Each row has a class, written after it.
27; -28; -61; -19; -27; 18; -14; 6; 32; -14; 50; 1; 40; -7; -15; 7; -23; -25; -49; 60; 54; -9; 52; 31; -12; 57; -9; 11; 40; -15; -10; -27	<14>
26; -19; 17; -3; -39; -2; -15; 7; -8; -22; -25; -65; 9; -4; -3; -1; -1; -6; -40; -42; 15; -26; -46; -6; -14; 9; 22; 41; 1; -15; -7; 1	<32>
-4; 1; -18; 18; -23; 27; -15; 16; -21; -30; -32; -34; -24; 6; -17; 5; -35; 22; -32; 6; 4; -25; -29; 14; 4; 55; 9; 32; 70; -14; -47; -18	<13>
11; -11; 8; -8; -29; -12; 46; 13; 2; 38; 17; 36; -2; 24; 43; 14; 24; -36; -31; 16; 53; 48; 17; 4; 9; -23; 21; 14; 12; 6; 23; 44	<146>
-29; 28; 2; 20; 59; 10; 48; -13; -4; -24; 8; 31; 0; 6; 1; -22; 23; -51; 6; 37; -19; -25; -42; -1; 35; -13; 11; 22; 29; -51; 4; -4	<115>
-19; 23; -51; 62; 42; -8; 35; -3; -49; 3; 36; 14; 18; -6; 20; 5; 8; -50; 61; 28; -6; -40; 0; 27; 74; 8; 13; -7; -23; -19; 28; -10	<14>
7; -11; 41; -29; -13; 8; 65; 22; -33; -1; -10; 11; -31; -6; -25; -24; -31; -2; -18; 12; 55; 5; 2; 29; 1; -11; -13; -45; 32; 4; -12; -18	<120>
-9; 12; -46; 48; 69; -26; -2; 9; -37; -21; 34; 12; 21; -6; -5; -6; 2; -25; 23; 31; -14; -32; 1; -1; 52; 71; 25; 60; -7; -35; 2; -17	<32>
17; -6; -14; 31; -35; 19; -3; 3; 12; -12; -1; -94; -23; 13; -26; -14; 18; 9; -45; -21; -1; -25; -40; 26; 17; -13; 37; 58; 3; -66; -32; -34	<56>
-41; 45; -15; 56; 50; -1; 26; -19; -47; -27; 21; 49; 17; 9; 13; 3; 4; -40; 51; 44; -15; -37; -20; 11; 75; 43; -5; 6; 16; -48; 3; -16	<14>
-7; 16; 53; 53; -78; 6; 12; 15; -32; 4; 6; -36; -3; 19; 0; -26; 4; -31; -64; -13; -2; -47; -46; -6; -23; -16; 19; -29; 36; -25; -55; -31	<59>
18; -17; -1; -25; -46; 0; 62; -4; 1; 8; -1; 60; 21; -11; 28; -6; -18; -25; -1; -17; 37; -16; 0; 5; -4; -5; -21; -31; -5; 33; -13; 15	<17>
16; 11; -19; 8; -30; 4; 36; -38; 90; -3; 46; 26; 33; -5; 1; 0; 3; -15; -34; 114; 45; 29; 43; -4; -34; 33; 7; 20; 61; 19; -14; -26	<32>
-21; 20; -25; 82; 62; -16; 36; -34; -58; -10; 12; 49; 8; -3; 13; 7; 11; -54; 44; 4; -43; -40; -33; -16; 75; 50; 5; -10; -10; -8; -1; 19	<17>
-34; -15; 24; 56; -48; 21; 29; 11; -32; -31; 3; -34; -23; 14; -17; 5; -29; 1; -46; -3; 14; -46; -65; -17; 7; 40; 28; 29; 45; -49; -57; -24	<59>
17; -35; -11; 5; -48; 36; 25; 31; -23; 23; 8; -31; 8; 15; -31; 25; -3; -35; -1; 25; 52; -28; -49; 28; 28; 50; 36; -1; -14; -27; -34; -5	<109>
21; -10; -37; 3; -29; 4; -18; 16; 3; -29; 9; -40; -7; -17; 3; -14; -21; 6; -68; -20; 29; -46; -12; 6; -17; 39; 27; 11; 35; -16; -20; -32	<13>
-16; -32; 39; -23; -67; 63; 59; -28; 31; -7; -6; -26; -21; -10; -30; -15; -38; -7; -16; 22; 6; -7; -15; 23; -19; -23; -28; -2; 35; -12; -8; -7	<115>
22; -4; -5; 17; -16; 18; -3; 12; -28; 2; 0; -56; -18; 7; -21; -6; 8; -26; -51; -4; 31; -49; -36; 24; 12; 26; 32; -14; 22; -16; -58; -1	<59>
8; 23; -3; -31; -66; 16; -32; 8; 0; 7; 32; -49; 7; 7; -3; -14; 6; -17; -58; -6; -12; -21; -42; 19; -32; -6; 8; -21; 34; -40; -19; -43	<13>
25; -22; 24; 33; -70; 10; 3; -2; -20; -26; -22; -28; -18; -9; -3; -17; -19; -20; -85; -65; 21; -23; -44; -21; -29; 25; 4; -30; 21; 22; -27; -33	<120>
28; -30; -36; -70; 7; 40; -22; 10; 74; -3; 20; -24; 43; -33; 6; 10; 16; -57; -33; 57; 26; -25; 37; 27; -7; 12; 16; 30; 2; 0; 17; -6	<109>
27; -10; 17; -14; -36; 20; -42; 29; -45; -16; -29; -80; -14; 2; -35; -1; -30; -16; -72; -41; 2; 7; -35; 19; -36; 3; -3; -23; 38; 22; -40; -37	<120>
2; -28; 45; -24; -28; 33; 72; -13; -19; 5; 0; 24; -10; 6; -15; 7; -25; -69; -22; -16; 43; 5; -29; 2; -31; -18; -22; -36; -6; 40; 12; 21	<115>
7; -19; 15; -40; -25; 27; 24; -7; 27; -18; -37; 38; 4; -7; -35; 0; -25; -8; -19; 32; 38; -30; -13; 15; 3; 29; -15; -5; 20; 5; -21; 13	<146>
-54; 42; -41; 76; 35; -5; 43; 4; -57; -7; 55; 20; -5; 6; 27; -16; -7; 2; 58; 38; -23; -18; 8; 18; 92; 41; 11; 16; -25; -32; 1; -27	<59>
-22; 15; 4; -62; -41; 10; -6; -62; 69; -1; 50; 36; 14; -1; 38; -7; -38; -24; -57; -53; 11; 6; 0; -35; -46; 8; -32; -13; -7; 3; -3; 5	<59>
-22; -16; 36; -17; -9; 50; 59; -22; 31; -29; -22; 18; -8; -23; 5; 10; -34; -44; -7; -7; 56; -18; -47; -11; -11; 26; 7; 14; 3; 3; -1; -8	<115>
-16; 15; -43; 18; 69; -13; 24; 6; -53; -5; 42; 34; 22; -18; -2; 4; 5; -20; 73; 33; -16; -25; -5; 24; 77; 46; 5; -9; -41; -23; 8; -19	<17>
-4; -15; 91; 10; -64; 33; 71; -10; -36; -39; -24; -14; -11; -5; 6; -21; -68; -23; -51; -26; 55; -6; -14; -2; -36; -5; -21; -33; 39; 33; -8; -5	<115>
6; -43; 20; -45; -25; 8; 56; 4; -12; -34; -14; 61; 0; -32; 33; 3; -32; -20; -22; -36; 44; -19; 7; 2; -12; 10; -29; -4; -4; 43; -8; 3	<17>
-1; -4; 47; -47; 2; 25; 13; -19; 11; -29; -21; 49; 1; -22; 22; 14; 0; -71; -54; -25; 23; -27; -22; -7; -25; 17; -15; 13; 28; 16; -43; -7	<17>
21; 2; -2; 39; -20; 34; -27; -15; 12; -8; -3; -81; -22; 11; -36; 11; 15; 2; -40; 8; -1; -14; -29; 22; 10; 35; 31; 32; 31; -28; -51; -32	<56>
6; 30; 19; -66; -16; 33; 30; 3; 50; -66; 12; 6; 26; -33; 51; -34; -1; -14; -67; 70; 68; -40; 14; 30; -4; 12; 5; 0; 72; -6; -21; -34	<59>
-17; -48; 73; -32; -23; 14; 89; 29; -45; -5; -27; 45; -39; -8; -10; 9; -52; -19; -11; -17; 66; 14; -24; -5; -14; 3; -19; -33; 26; 20; 16; 9	<120>
-21; 42; -27; 46; 56; -3; 29; -14; -36; 20; 14; 0; -5; 3; 23; -3; 10; -43; 48; -4; -7; -35; -28; -2; 73; 31; 32; 5; -20; -39; 43; 33	<13>
-4; 37; 11; 55; 68; 1; 37; 29; -85; -24; -6; 23; -5; 4; 13; -14; 22; -60; 5; 16; 2; -19; -3; 9; 68; 32; 9; 14; 12; 7; 7; -10	<120>
27; -12; -5; 4; -50; 14; 16; -7; 8; -5; -7; 36; 8; 8; 5; 13; -7; -48; -42; -7; 74; -6; 7; 14; -20; 30; -12; -19; 7; 31; -31; -14	<14>
15; -22; 11; -11; -18; 42; 57; 10; -31; 5; -11; -16; -4; -9; -42; 14; -20; -58; -2; -3; 43; -37; -51; 11; 13; 20; 3; -30; -8; 23; 0; 4	<120>
43; 9; -28; -67; 9; -3; -2; -7; 31; 26; 91; 15; 22; -7; 18; -5; 4; -30; -63; 24; 77; 46; 56; 8; -19; 44; 7; -32; 23; 7; 9; -15	<120>
35; -36; 9; 43; -53; -5; -5; -2; -10; 17; -11; -67; -16; -7; -30; -19; -2; -40; -64; -31; 10; -40; -30; 7; -25; 9; 32; 5; 15; -19; -34; -7	<32>
11; 9; -34; 68; 48; 10; 7; 14; -58; -21; -13; -8; 9; -1; 13; 16; 27; -29; 49; 22; -31; -31; -18; 23; 75; 50; 16; 11; -19; 27; 33; 8	<56>
-58; -5; -5; 37; 18; 5; 44; -1; -23; -3; 41; 34; 9; -2; -6; 14; -25; -19; 56; 25; -33; -46; -28; -17; 46; 25; 13; 23; -17; -47; -1; -19	<109>
20; 18; -20; -2; -27; 13; -7; 14; -7; -22; -22; -41; -15; 9; -9; -19; 12; -36; -75; -1; 15; -33; -55; 27; -14; -5; 21; -3; 45; -22; -29; -28	<13>
28; -25; -36; 9; -30; 28; -29; -24; 42; -24; 34; -50; -12; 2; 17; 20; -13; 45; -61; -6; 11; 25; 58; 3; -7; 52; 3; 78; 46; 17; -24; -6	<56>
22; 11; 33; 50; -71; 13; -4; -2; -18; 9; -6; -46; -13; 14; -10; -15; 36; -16; -57; -36; 9; -48; -38; 3; 19; -3; 37; 21; -6; -32; -56; -14	<146>
20; -8; 45; 51; -66; -2; 30; -12; -8; 17; -14; -57; -15; 29; -47; -4; -5; 11; -28; -8; 23; -8; -21; -11; -21; -8; 15; 32; 18; -7; -52; 4	<32>
-39; 33; 17; 66; 68; -9; 41; 0; -62; -11; 23; 50; 7; 9; 6; -2; 9; -31; 59; 37; -29; -47; -1; -9; 77; 33; 11; 12; -12; -27; -6; -2	<109>
18; 7; -10; -66; -28; 45; 13; -25; 51; -24; 35; -11; 4; 12; 1; 14; 34; 2; -45; 49; 0; -10; -25; 30; -2; -7; -6; 37; 70; -27; -31; -8	<56>
-6; 13; 74; -22; -70; -4; 54; -35; 2; -4; 9; 57; -12; -1; 19; -18; -4; 7; -11; -35; 52; -40; -23; -2; -18; -29; -22; -61; 13; -20; -36; -24	<14>
1; -16; 7; -84; 38; 22; 0; 21; 61; 1; 16; 2; -17; -26; 27; 24; 2; 17; -25; 36; 70; 57; 50; 5; -9; 24; 20; 56; 58; -13; 6; -13	<120>
-45; 17; -20; 39; 83; -9; 54; -6; -28; -4; 22; 60; 4; 10; 7; 12; 22; -48; 53; 43; -22; -5; -17; -5; 81; 30; 10; 55; -4; -60; 7; 12	<17>
21; -28; 16; -17; -92; 4; 31; 1; 1; -18; -1; 59; 16; 15; 17; 0; 1; -21; -43; -3; 34; 13; -24; -6; -28; 41; -29; 10; 4; 30; -2; -4	<32>
-31; 23; -20; 55; 31; -12; 14; -2; -43; 10; 18; 3; 1; -2; 10; 12; 2; -20; 65; 8; -16; -26; -11; 17; 50; -7; 13; -12; -15; -27; 6; -22	<14>
-3; 7; 38; -5; -57; 25; 46; 1; 6; 2; -24; 7; 10; -16; -4; -3; -64; -11; 0; -22; 64; -17; -53; -17; -16; 33; 8; -51; 13; 9; -17; -26	<120>
-3; -12; 30; -18; -16; 26; 87; -11; 12; -22; -2; 70; -9; -19; 32; -13; -19; -39; -24; -6; 60; -33; -21; -7; -16; 0; -2; -12; 30; 22; -16; 2	<115>
-33; 19; -2; 37; 10; 3; 20; -7; -57; 5; 45; -13; 20; -5; 20; 4; -15; -21; 63; 7; -10; -27; 3; 20; 66; 14; 1; -10; -22; -48; 39; -11	<14>
46; 16; -12; -41; -2; 71; 33; -38; 91; 9; 34; -53; 41; 7; -56; 1; 18; -43; -34; 106; 66; -13; 26; 25; -9; 13; 13; 26; 45; -7; -30; 14	<115>
-1; -17; 58; -29; -16; 18; -18; 5; -6; 3; -8; -39; -2; 12; -29; 6; 7; 16; -3; 10; -11; -18; -12; 5; 7; 2; 1; 5; 17; -46; -20; 6	<109>
38; -16; -43; -64; 56; 26; -13; 25; 46; -52; -61; -24; 42; -58; 35; -2; -19; -1; -3; 45; 50; -36; 34; 39; 31; 44; 17; 46; 54; 6; -4; 19	<17>
-14; 9; 34; -17; -27; 17; 80; -3; 25; -21; -3; 66; 32; -12; 13; -16; -5; -64; -16; 32; 48; -44; -42; -4; 6; 10; 2; 4; 16; -43; -21; -23	<17>
51; -38; -54; -10; -34; 49; -16; -1; 98; -18; -2; -46; 44; -18; -33; 20; 3; -58; -62; 78; 77; -12; 19; 17; -23; 63; 34; 22; -8; 27; -12; -33	<109>
-40; 46; -14; 81; 17; -8; 6; 9; -44; 4; 20; 20; 18; -7; 25; -23; 14; -40; 37; 19; -61; -43; -8; 9; 74; 8; 21; 22; -29; -40; 10; -34	<146>
-22; 6; -4; 13; 57; 12; 22; 8; -50; -10; 34; 27; 17; 11; -11; 22; 6; -16; 62; 55; -3; -14; 12; 14; 76; 59; 2; 19; -27; -15; 10; 4	<109>
36; -41; -20; -63; 14; -18; 23; -13; 48; -32; 10; 50; 15; -27; -3; -20; -4; -14; -71; -4; 22; -34; 42; -8; -41; -20; -27; 5; 36; 18; -21; 15	<17>
-15; 13; -4; 29; 17; 5; 40; -20; -21; -8; 34; 26; 9; -4; 18; -26; 12; -14; 29; 7; -26; -26; -18; -3; 43; 10; -2; -10; -6; -29; 26; 3	<115>
